(34) -202, -127, 99, -120, 209, 228, -100, -319, 144, -83, 28, -52, 164, 77, -183, -240, -175, -174, -82, 44, 140, 205, -126, -90, -233, -3, -120, 15, 21
(33) -15, -30, 78, -9, 26, 95, 10, -113, 204, 71, 52, -166, 39, 187, 9, -102, -70, -11, 149, -44, 22, 51, -158, 50, -68, 94, -79, -19, 64
(31) 143, 212, 143, -76, -195, -49, 30, -10, -222, 189, 93, 53, 69, -121, 54, -33, 34, -122, -111, 10, 158, -159, 63, -53, -9, 260, 149, 14, 71
(33) 224, -112, 145, -15, 119, 38, -219, -26, 239, -84, 45, -208, -174, -32, -266, -117, -132, -203, 12, -156, -208, 94, -173, 20, 24, 136, -189, 36, -74
(37) -10, -76, 289, -255, -13, 178, -151, -245, 54, 32, -14, -375, -150, -285, -448, -249, -340, -493, -284, -105, -170, 157, -89, 139, -139, 145, -298, 92, -87
(37) -64, -89, 173, -196, 51, 169, -173, -211, -16, -70, -64, -251, -170, -320, -397, -171, -280, -399, -356, -46, -107, 178, -40, 56, -148, 26, -238, 126, -121
(37) -45, -7, 7, 21, 96, 114, 123, -140, 327, 43, 30, -28, 285, 380, 234, -146, 44, 142, 334, 94, 114, 71, -199, -43, -3, 34, 63, -159, 182
(33) 81, -469, 59, -100, 164, 191, -246, -286, 145, -68, -118, -304, -198, -291, -529, -301, -418, -257, -135, 1, -303, 278, -227, 150, 212, -59, -522, 67, -190
(34) 229, -247, -112, -32, 112, 22, -126, 259, 267, -314, -213, -163, -114, -49, -163, 20, -119, 0, 145, 38, -381, 179, -86, 31, 209, -278, -154, -167, -179
(37) 32, 116, -260, 228, -86, -238, -50, 149, -411, -26, 51, 295, -140, -124, 219, 332, 227, 289, -89, -56, 159, -196, 167, -143, 73, -105, 270, 143, -77
(34) 102, -8, -350, 216, 4, -212, 67, 339, -35, -129, -106, 305, 59, 114, 383, 276, 276, 435, 239, 153, -75, -92, 131, -94, 251, -350, 206, -96, -47
(33) 14, -151, -183, 23, 135, 91, -9, 2, 152, -238, -199, -38, 16, -22, 53, -4, -35, 120, 64, 145, -67, 189, -110, -68, 158, -253, 1, -106, -35
(33) 6, -63, -198, 19, 71, -75, -96, 203, -56, -303, -144, 61, -89, -128, -21, 185, 32, 65, -48, 11, -162, 73, 104, -78, 35, -343, 77, -41, -168
(42) 3, -96, 69, -53, 186, 74, -163, -107, 161, -211, 66, -113, 31, 125, -226, -79, -104, -122, 101, -199, -44, 113, -169, -89, -139, 27, 17, -95, -50
(34) -161, -146, -51, -59, 132, 41, -173, -126, 52, -149, -8, -54, 19, -54, -129, -34, -131, -106, -71, -6, -105, 162, 25, -25, -143, -277, -137, 81, -131
(31) -95, 38, -159, 68, 25, 122, -39, -7, -97, -132, -106, -5, -129, -96, 119, 122, -9, 119, -221, 123, 290, 108, -18, -146, -127, -104, 67, 154, -12
(42) -35, -66, -215, 76, 78, 0, 133, 79, 182, -134, -52, 126, 300, 280, 321, 42, 109, 312, 343, 179, 113, 78, -48, -120, 135, -225, 149, -204, 117
(37) -90, -139, 114, -19, 105, 82, -12, -94, 224, 68, 22, -131, -54, 154, -189, -132, -95, -79, 88, -93, -185, 50, -95, 169, -77, 42, -243, 4, -30
(42) -55, -100, -41, -139, 97, 106, -98, -30, 96, -228, -123, -51, 91, -187, -67, -80, -142, -162, -165, 196, -20, 248, 52, -102, -28, -256, -106, 13, -42
(31) -101, -174, 85, 3, 126, -38, -16, -45, 215, 83, 75, -3, 41, 220, -170, -112, -26, -39, 205, -118, -316, -16, -7, 192, -28, -55, -234, -45, -63
(33) -199, -123, -133, 165, 74, -27, -98, -6, -114, -16, 101, 23, -179, 204, -95, 177, -4, 212, 78, -239, 62, -69, -29, 39, -218, -83, -41, 120, -144
(37) -34, 294, -438, 266, -82, -153, 181, 327, -440, -225, -199, 422, -127, -178, 518, 485, 412, 492, -216, 194, 394, -133, 222, -289, 123, -208, 554, 49, 51
(32) -296, 14, 22, 40, 5, -18, -121, -205, -137, 203, 239, 115, 79, 129, 46, 5, -23, -6, -94, -37, 215, -56, 128, -17, -377, -55, -113, 291, -33
(34) -46, -90, -139, 67, 153, 40, 72, 143, 178, -264, -140, -22, -50, 173, -9, 100, 61, 179, 180, -59, -100, 82, -98, -7, 44, -143, 86, -187, -22
(34) -77, 25, -180, 139, 92, -148, -13, 194, -57, -154, -43, 211, -83, 67, 95, 227, 203, 192, 38, -60, -127, -73, 134, -34, -26, -237, 136, 0, -105
(34) 97, -169, -119, -25, 143, -64, -99, 211, 166, -330, -192, -29, -104, -158, -143, 60, -23, -51, 8, 26, -410, 154, 57, 21, 189, -338, -95, -104, -162
(33) 28, 60, 129, -71, 8, 4, -171, -83, 17, -16, 79, -131, -92, -100, -132, -37, -82, -234, -136, -121, -65, 33, -6, -15, -169, 49, -50, 120, -65
(32) 30, 190, 202, -131, -59, 140, 165, -203, 276, 27, 28, -362, 130, 164, 92, -153, -50, -143, 206, -124, 69, 70, -276, 27, -29, 281, 178, -205, 239
(42) -165, 22, 127, -49, 26, -20, -153, -231, -52, 106, 265, 26, 133, 28, -62, -87, -80, -181, -93, -82, 171, 15, 78, -66, -275, 58, -94, 203, 32
(32) 73, -161, 53, -23, 95, 36, -37, 76, 358, -88, 49, -188, 71, 291, -102, -72, -96, 1, 346, -116, -178, 88, -156, 71, -1, -15, -136, -161, -3
(42) -11, -147, 92, -198, 105, 193, -218, -125, 94, -196, -57, -198, 0, -196, -295, -168, -289, -313, -224, 65, 4, 263, -58, -84, -156, -87, -204, 57, -97
(37) 34, -364, -93, 91, 110, -142, -243, 148, -148, 10, -7, 203, -226, -138, -374, 39, -79, 17, -91, -48, -385, -64, 173, 148, 97, -235, -388, 149, -343
(34) -138, 99, -115, 72, -34, -44, 176, -12, -164, -51, -71, 72, -70, -137, 123, 132, 120, 120, -117, 8, 123, -17, 69, -8, 112, -8, 161, 10, 103
(42) -231, 70, 169, -56, 202, 142, -81, -392, 161, -26, 69, -103, -12, 8, -111, -178, -42, -247, -182, -104, 32, 136, -113, -30, -269, 95, -33, 132, 63
(42) 95, 23, -257, 148, -117, -144, 162, 349, -156, 35, -59, 363, 156, 65, 376, 197, 218, 390, 118, 296, 191, -128, 205, -103, 228, -153, 137, -54, 64
(31) -19, 43, 328, -201, -7, 87, 72, -188, 406, 98, 236, -328, 327, 380, -75, -263, -144, -250, 393, -205, -23, 60, -205, 85, -164, 276, -36, -224, 212
(31) -175, 57, -225, 49, -8, 159, 140, -80, -234, -1, -214, 276, 88, -229, 316, 20, 74, 196, -372, 495, 463, 106, 122, -197, 42, -154, 82, 157, 109
(31) -33, 70, 186, -63, -92, 176, -153, -221, -167, 250, 195, -76, 9, 82, -99, -121, -170, -129, -164, -44, 410, -64, -100, -85, -399, 311, -60, 209, -9
(37) 150, -344, -101, 32, -53, -74, -109, 15, -185, 151, -4, 137, 17, -173, -170, -89, -152, 74, 18, 146, -123, -34, 65, 85, 322, -109, -314, 47, -154
(34) 168, -39, 232, -108, -96, 10, 103, -81, 152, 232, 192, -88, 303, 248, -58, -243, -89, -83, 352, -65, 38, -82, -145, 71, 121, 349, -45, -225, 176
(32) -331, 242, -24, -56, -73, 153, 215, -249, -36, 96, 12, 18, 276, 84, 394, -31, 56, 59, -101, 229, 484, 79, 30, -127, -234, -13, 200, 68, 259
(32) 4, 308, 386, -206, -39, 233, 320, -219, 508, -16, 58, -578, 148, 357, 29, -216, -50, -243, 346, -303, 90, 96, -432, 86, -119, 550, 273, -381, 406
(34) 91, -294, -120, 28, 121, -54, -172, 313, -185, -202, -292, 143, -453, -408, -473, 108, -63, -61, -355, 27, -493, 9, 193, 152, 172, -273, -310, 80, -400
(31) -156, -89, 104, -89, 80, 55, 143, -120, 74, -3, -54, -36, 33, -35, -209, -141, -50, -126, -20, -43, -152, 53, -6, 149, 79, 59, -108, -116, 59
(32) 84, 13, -213, 241, -121, -299, -16, 212, -483, 121, 125, 425, -84, -78, 116, 279, 221, 320, -19, -52, 132, -305, 231, -67, 174, 2, 150, 113, -81
(37) -147, 195, 187, -121, 119, 135, 115, -20, 409, -189, -13, -277, 42, 266, -1, -42, 30, -175, 124, -177, -64, 127, -138, 22, -292, 92, 139, -167, 145
(42) -33, -49, -283, 94, 19, -193, -43, 231, -173, -187, -127, 258, -49, -233, 140, 231, 134, 154, -125, 161, -144, 14, 282, -64, 163, -437, 34, 76, -133
(33) -281, 271, 47, -62, -8, 276, 322, -410, 98, 96, -16, -43, 351, 161, 419, -175, 64, 63, -26, 240, 604, 129, -179, -171, -132, 212, 295, -60, 421
(32) -252, 88, -35, -12, -48, 330, 154, -256, -78, 112, -59, -83, 84, 127, 197, -65, -86, 143, -136, 198, 609, 91, -170, -112, -265, 141, 89, 82, 169
(37) -85, 251, -23, 62, -47, -51, 183, 42, 65, 2, 94, 60, 167, 222, 349, 112, 202, 148, 152, -9, 256, -56, 19, -104, -83, 83, 290, -59, 228
(32) -101, -217, 0, -15, 182, 16, -22, -20, 300, -134, 10, -79, 68, 157, -142, -83, -77, -25, 196, -59, -223, 148, -49, 88, 28, -152, -201, -87, -10
(31) -12, 217, -86, 87, -41, 60, 112, 48, 21, -128, -80, -140, -154, 29, 226, 180, 109, 141, -26, -58, 220, 26, -117, -89, -55, 79, 273, -3, 117
(32) 46, 9, 37, 30, -114, -74, -32, -60, -174, 277, 200, 170, 190, 150, 86, -47, 19, 81, 125, 12, 171, -184, 39, -30, -47, 125, 15, 40, 12
(33) 126, 45, 98, -38, 31, 26, -154, -10, 109, -102, -12, -224, -210, -109, -144, -4, -74, -192, -93, -150, -154, 64, -99, 6, -69, 62, -31, 59, -76
(42) 290, -215, -272, 126, 49, -98, 48, 409, 7, -197, -250, 229, -36, -26, 43, 127, 112, 319, 185, 191, -224, -25, 30, -24, 450, -231, 21, -232, -123
(34) -71, 331, 65, 61, 10, 57, 150, -105, 46, -22, 100, -1, 70, 184, 265, 55, 188, 66, 18, -93, 397, -38, -119, -175, -172, 300, 375, -26, 270
(32) 81, 6, 52, 13, -98, -77, -79, -53, -207, 285, 123, 187, 100, 66, 14, -61, 26, 24, 40, 17, 7, -211, 56, 14, -43, 76, -10, 52, -94
(31) 204, -58, 21, 3, -182, -85, 129, 263, 42, 116, -55, -151, -114, 41, -50, 59, -24, 75, 226, -76, -250, -121, -20, 228, 243, 81, -91, -154, -31
(31) -294, 44, 30, -84, 61, 173, -77, -109, -11, -24, -48, -28, -54, -85, -27, -22, -93, -149, -355, 144, 160, 145, 115, -37, -396, -150, -144, 254, -52
(42) 130, -98, 128, -62, -52, -106, -103, 84, -62, 112, 124, 55, 24, -63, -219, -73, -78, -154, 4, -57, -150, -85, 109, 74, 48, 85, -185, 20, -78
(42) -128, 204, 116, 1, -29, 78, -14, -91, -217, 134, -103, 39, -362, -361, -85, 17, 49, -203, -601, 64, 43, -43, 142, 64, -195, 132, -80, 343, -51
(31) -128, 99, -178, 86, 86, -179, -61, 200, -132, -255, -115, 207, -211, -302, 69, 266, 191, 0, -324, 39, -169, 34, 314, -59, -14, -349, 70, 182, -113
(33) -108, -38, -231, 165, 56, -33, -108, -99, -175, 27, 55, 267, 86, 48, 247, 93, 86, 256, -40, 153, 267, -14, 59, -183, -67, -208, 63, 187, -41
(31) -158, 94, 201, -5, 129, 60, 29, -179, 348, -8, 175, -261, 1, 392, -67, -64, 11, -97, 259, -361, -66, 19, -218, 89, -284, 206, 50, -75, 112
(33) -389, 579, -79, 88, -139, 191, 337, -306, -128, 101, 39, -33, 156, 237, 706, 165, 257, 263, -96, 84, 843, -30, -118, -255, -411, 202, 621, 98, 406
(37) 221, 40, 187, -77, -120, -196, -75, 345, 61, 76, -26, -125, -292, -136, -260, 70, 10, -254, -27, -195, -620, -158, 176, 290, 37, 3, -197, 2, -216
(32) 133, -260, -109, 181, 120, -403, -122, 350, 116, -72, 198, 243, 22, 266, -133, 166, 152, 186, 475, -283, -524, -177, 165, 134, 227, -218, -131, -126, -175
(34) -130, 105, 540, -304, -19, 278, 106, -419, 218, 274, 124, -361, 79, 25, -352, -442, -246, -539, -149, -131, 44, 69, -184, 191, -262, 550, -210, -18, 206
(32) -72, 50, -97, 63, -13, -79, 159, 19, 94, 2, 48, 60, 210, 238, 266, 62, 134, 205, 298, 3, 47, -35, -9, -14, 77, -76, 167, -145, 133
(33) 143, 160, 139, -44, -107, -51, 105, 247, 96, -45, -24, -208, -184, 29, -86, 102, 47, -94, 76, -222, -176, -87, -26, 125, 5, 204, 95, -136, 30
(31) 39, 78, -158, 64, 2, -174, -71, 234, -133, -166, -137, 153, -190, -271, 78, 222, 153, 21, -209, 58, -232, -25, 235, -28, 78, -297, 73, 101, -152
(33) -158, 165, 96, -32, -125, 6, 179, -46, 32, 228, 167, 15, 252, 299, 226, -22, 65, 59, 180, 7, 237, -105, 37, 28, -197, 137, 91, -30, 184
(34) -43, 98, -31, 67, -32, -97, 71, 55, -106, 93, 20, 188, 14, 15, 126, 71, 155, 86, -29, 32, 7, -123, 124, 8, 5, -7, 82, 38, 17
(32) -36, -55, -446, 190, -52, -165, -99, 256, -596, -44, -240, 586, -157, -466, 224, 305, 188, 317, -483, 441, 96, -97, 435, -164, 158, -512, 28, 303, -269
(42) 58, -44, -63, 82, -7, 57, 53, -264, 29, 95, 17, -74, 70, 20, 155, -100, -25, 133, 128, 44, 160, 42, -221, -39, 223, 108, 50, -20, 135
(37) -21, 85, 242, -37, 44, -101, -71, -32, 327, 125, 228, -142, 48, 287, -42, -78, 34, -196, 232, -251, -296, -61, -7, 148, -216, 84, -109, 20, 16
(37) 6, 296, 66, -21, -139, 91, 90, -100, -150, 122, -51, -41, -74, -144, 195, 15, 69, -50, -257, 90, 271, -52, -22, -75, -103, 201, 201, 108, 113
(42) 64, -20, -250, 98, 60, -111, -8, 334, -149, -240, -231, 298, -135, -237, 82, 218, 173, 163, -199, 205, -113, 3, 229, -97, 174, -314, 77, 17, -134
58, 27, 136, -98, 88, 139, 33, -31, 411, -136, -61, -322, 8, 169, -46, -115, -72, -136, 181, -93, -152, 152, -228, 46, -49, 74, 0, -172, 77  (33)
68, -225, 47, -7, 68, 72, -52, -40, 299, 10, 66, -234, 57, 323, -137, -116, -157, 44, 393, -151, -155, 58, -245, 113, 14, 27, -170, -154, -34  (31)
222, -351, 153, -153, -6, 7, 89, 109, 313, 139, -92, -110, 144, 46, -290, -306, -188, -134, 304, 111, -524, 39, -46, 313, 406, 3, -429, -279, -41  (33)
-212, 236, 85, 41, 55, 149, 188, -116, 323, -68, 53, -307, -46, 353, 187, 55, 77, 55, 167, -214, 212, 78, -236, 11, -279, 205, 201, -50, 245  (31)
11, 64, 80, -92, -40, 37, 266, -90, 71, 2, -48, -47, 198, -13, 50, -128, 26, -37, 114, 39, 50, 28, -79, 25, 245, 185, 142, -255, 237  (31)
159, 19, -227, 247, -30, -269, -8, 357, 7, -92, 15, 116, -176, 77, 219, 321, 227, 312, 207, -98, -163, -126, 96, 9, 201, -163, 102, 17, -56  (31)
-9, -10, 96, -64, 6, 95, 48, -83, 98, 80, -10, -53, 74, 53, -28, -135, -53, -70, 14, 61, 17, 31, -61, 38, -19, 92, -69, -36, 56  (34)
187, 59, 40, 26, 38, -10, -15, 138, 167, -122, -45, -100, -121, 25, -16, 37, 51, -22, 66, -87, -115, 14, -97, -15, 70, 95, 69, -80, 15  (33)
-116, 88, -61, 0, -84, 185, 109, -47, -149, 12, -95, -39, -59, -108, 118, 42, -47, 77, -249, 177, 430, 73, -20, -93, -102, 86, 55, 114, 107  (31)
-3, 56, 381, -185, -63, 136, 11, -213, 217, 177, 149, -431, -41, 141, -290, -225, -210, -347, 95, -302, -99, 2, -219, 203, -210, 395, -138, -60, 74  (37)
-78, -80, 33, -93, -30, 347, 110, -238, 7, 178, -76, -36, 236, 150, 70, -250, -177, 76, -12, 306, 451, 95, -202, -75, -102, 154, -65, -46, 121  (32)
-217, 176, 224, -96, 6, 124, 21, -254, 100, 86, 108, -255, -43, 149, -83, -78, -56, -207, -35, -242, 50, 3, -123, 79, -374, 201, 49, 45, 63  (33)
-214, 391, -163, -93, -150, 317, 523, -183, -73, -111, -357, -53, 254, -183, 622, 3, 127, 180, -241, 506, 696, 209, -93, -242, 120, 44, 512, -162, 462  (32)
82, -79, 131, 42, -51, -118, 44, 117, 122, 236, 192, 17, 71, 326, -79, -45, 25, 54, 348, -173, -173, -188, -8, 187, 22, 176, -141, -91, 6  (37)
-198, 138, 263, -81, 53, -64, -71, -306, 76, 130, 372, -18, 236, 195, -55, -138, -1, -257, 72, -258, 103, -41, 20, -31, -321, 211, 34, 78, 142  (42)
-115, -34, -56, 59, -85, -199, -32, 51, -232, 287, 234, 412, 300, 174, 166, 31, 108, 148, 106, 121, 104, -216, 296, -18, -102, -134, -62, 117, -42  (33)
19, 178, 181, -113, -125, -31, -1, 61, -158, 92, 47, 8, -73, -215, -102, -4, -4, -250, -285, -12, 33, -76, 171, 21, -124, 172, -10, 110, 13  (42)
2, 218, 377, -207, -33, 196, 32, -168, 119, 11, 41, -355, -131, -109, -259, -171, -141, -431, -241, -189, 96, 75, -148, 40, -240, 455, 7, 10, 143  (32)
-64, -107, -103, 76, 204, -6, -148, -80, 64, -218, -10, 12, -78, 45, -96, 47, 8, 45, 38, -138, -105, 83, -86, -71, -47, -159, 34, 0, -108  (42)
106, -44, -98, 157, -142, -403, -45, 476, -290, 132, 128, 308, -162, 48, -72, 312, 194, 186, 142, -203, -350, -365, 349, 177, 82, -127, -48, 35, -242  (42)
-75, 209, 72, -83, -33, 122, 106, -53, -161, -80, -171, -43, -191, -351, -54, 12, 20, -179, -452, 71, 146, 57, 48, -42, -50, 144, 121, 77, 72  (32)
-150, 240, -50, 22, -113, 146, 312, -209, -83, 150, -74, 39, 174, 31, 410, -33, 119, 173, -60, 236, 464, 0, -77, -93, 32, 156, 269, -23, 298  (33)
-112, 234, 283, -25, -178, 13, 46, -200, -138, 375, 282, -121, -57, 100, -37, -51, -20, -158, -91, -232, 253, -191, -14, 101, -313, 455, -1, 190, 128  (33)
-46, 207, -400, 267, -68, -73, 104, 140, -505, -79, -161, 446, -117, -208, 447, 355, 319, 459, -302, 256, 484, -130, 164, -289, 96, -136, 422, 156, 22  (37)
120, 133, 3, 92, -18, -130, -194, 147, -269, -94, 77, 82, -316, -199, -135, 213, 82, -58, -260, -221, 37, -129, 94, -102, -123, 116, 125, 182, -136  (34)
